Look-ups in named tables: a row name and a column name give one cell, copied from the table.

Niz
|  | Nafaf | Ped | Zezu | Tuse | Dotus | Fas | Pav | Bef |
|---|---|---|---|---|---|---|---|---|
| Nonop | 14165 | 61648 | 70212 | 57376 | 46541 | 79926 | 82566 | 73626 |
| Muz | 54808 | 59786 | 35448 | 40101 | 38444 | 77320 | 81834 | 67587 |
| Gisad | 22498 | 39941 | 82487 | 51138 | 34902 | 75580 | 48732 | 50968 |
| Rit | 28467 | 41576 | 77889 | 59830 | 96860 | 57801 | 64139 | 57341 |
| Biz | 94965 | 80149 | 85977 | 55151 | 56950 | 89281 | 92477 | 69536 |

Fas of Nonop = 79926
Dotus of Rit = 96860
Nafaf of Nonop = 14165
Ped of Muz = 59786
Bef of Muz = 67587
Dotus of Nonop = 46541
Zezu of Nonop = 70212
Tuse of Muz = 40101
Ped of Biz = 80149
Tuse of Biz = 55151
Bef of Nonop = 73626
Fas of Muz = 77320
Dotus of Muz = 38444
Which row has the largest Tuse? Rit

Temogub
columns: Mab, Zafina, Rarap, Tinom, Nuva
Pozul: [49661, 67230, 68407, 65295, 79935]
Sofe: [70280, 73685, 64589, 59804, 69114]
Gilime: [84050, 58052, 96385, 83740, 19397]
Rulene: [83380, 54880, 96934, 93287, 8671]

Gilime, Tinom: 83740
Sofe, Zafina: 73685
Rulene, Mab: 83380
Gilime, Nuva: 19397
Rulene, Rarap: 96934
Sofe, Rarap: 64589
Pozul, Zafina: 67230
Gilime, Mab: 84050
Pozul, Rarap: 68407
Pozul, Tinom: 65295
Gilime, Zafina: 58052
Sofe, Nuva: 69114
Rulene, Tinom: 93287
Pozul, Mab: 49661
Sofe, Mab: 70280
Pozul, Nuva: 79935
Rulene, Nuva: 8671
Sofe, Tinom: 59804
Row with the largest Rarap: Rulene

Labi =
       Pepivi  Negis  Maf
Seb       117     47   11
Sovog      63    246  252
Bivi      230      5    3
Kenop     246     93   15
Kolu       49     57   74
Gam       237    232  251

What is the Maf of Kolu in Labi?
74
What is the Maf of Kenop in Labi?
15
What is the Pepivi of Gam in Labi?
237
What is the Negis of Kolu in Labi?
57
What is the Pepivi of Bivi in Labi?
230
What is the Negis of Seb in Labi?
47
What is the Negis of Bivi in Labi?
5
What is the Pepivi of Kolu in Labi?
49
What is the Pepivi of Sovog in Labi?
63
What is the Maf of Gam in Labi?
251
What is the Maf of Sovog in Labi?
252
What is the Maf of Seb in Labi?
11
What is the Negis of Sovog in Labi?
246
What is the Maf of Bivi in Labi?
3
What is the Negis of Gam in Labi?
232
What is the Pepivi of Seb in Labi?
117
What is the Negis of Kenop in Labi?
93
What is the Pepivi of Kenop in Labi?
246
Row with the largest Maf: Sovog

Fotan:
,Vesuta,Rituteb,Mebov,Veni,Sisozi
Baz,735,577,346,445,138
Kuno,248,865,-372,169,-404
Neli,174,581,-506,-259,-254
Mapiv,-506,-510,763,728,255

Baz, Veni: 445
Kuno, Rituteb: 865
Kuno, Veni: 169
Mapiv, Rituteb: -510
Kuno, Sisozi: -404
Mapiv, Mebov: 763
Mapiv, Veni: 728
Kuno, Vesuta: 248
Mapiv, Vesuta: -506
Neli, Rituteb: 581
Baz, Sisozi: 138
Neli, Vesuta: 174
Baz, Rituteb: 577
Kuno, Mebov: -372
Neli, Sisozi: -254
Which row has the largest Veni? Mapiv

Lavu.csv
,Fomisaf,Vupo,Laro,Lurukem,Gamaker,Pabaze,Nugi,Basiti,Vorira,Ged
Gutol,-86.03,-0.75,-56.42,-60.79,-74.36,-3.74,-70.59,-80.11,-56.84,-93.90
Dapelo,-50.56,-56.96,-48.13,0.71,-30.49,-46.90,-45.92,-25.70,-35.94,-31.52
Tizekob,-49.58,-41.87,-47.23,-49.38,-46.76,-40.40,-48.91,-50.25,-50.91,-54.19
Seteg,-56.17,-5.45,-43.55,-35.59,-67.65,-32.76,-48.49,-49.73,-10.57,-29.78
Gam,-43.73,-35.92,-42.86,-49.99,-50.44,-44.81,-44.29,-46.37,-36.46,-39.74
Retosi,-85.29,-0.49,-56.52,-60.83,-76.34,-3.34,-70.30,-81.69,-57.21,-95.07
Geg,-63.09,-12.77,-48.77,-65.93,-68.22,-24.19,-56.62,-68.32,-45.69,-67.22
Gub,-84.51,-77.58,-68.56,64.58,-12.69,-22.38,-69.16,-19.69,-62.45,-70.54
Nefu,-53.54,-56.10,-49.81,-34.13,-38.41,-40.00,-49.98,-43.82,-58.42,-59.33
Kalar,-84.25,-0.38,-56.82,-60.85,-76.40,-6.09,-70.25,-79.93,-57.46,-94.06
Lolab,-30.35,-73.09,-42.23,-81.04,-33.40,-58.94,-38.52,-49.72,-75.57,-58.81
Vum,-94.65,-75.35,-72.64,41.67,-17.34,-13.14,-75.73,-35.78,-85.77,-99.85
Papese,-22.74,-38.81,-33.94,-82.00,-51.99,-61.02,-31.18,-47.50,-33.00,-23.83

What is the Pabaze of Dapelo in Lavu?
-46.90
What is the Lurukem of Retosi in Lavu?
-60.83
What is the Lurukem of Dapelo in Lavu?
0.71
What is the Nugi of Vum in Lavu?
-75.73
What is the Basiti of Vum in Lavu?
-35.78
What is the Gamaker of Seteg in Lavu?
-67.65
What is the Laro of Seteg in Lavu?
-43.55
What is the Vorira of Papese in Lavu?
-33.00
What is the Gamaker of Vum in Lavu?
-17.34
What is the Pabaze of Gam in Lavu?
-44.81
What is the Laro of Tizekob in Lavu?
-47.23
What is the Pabaze of Vum in Lavu?
-13.14
What is the Vupo of Dapelo in Lavu?
-56.96
What is the Basiti of Seteg in Lavu?
-49.73
What is the Fomisaf of Vum in Lavu?
-94.65
What is the Vorira of Gam in Lavu?
-36.46
What is the Fomisaf of Gam in Lavu?
-43.73

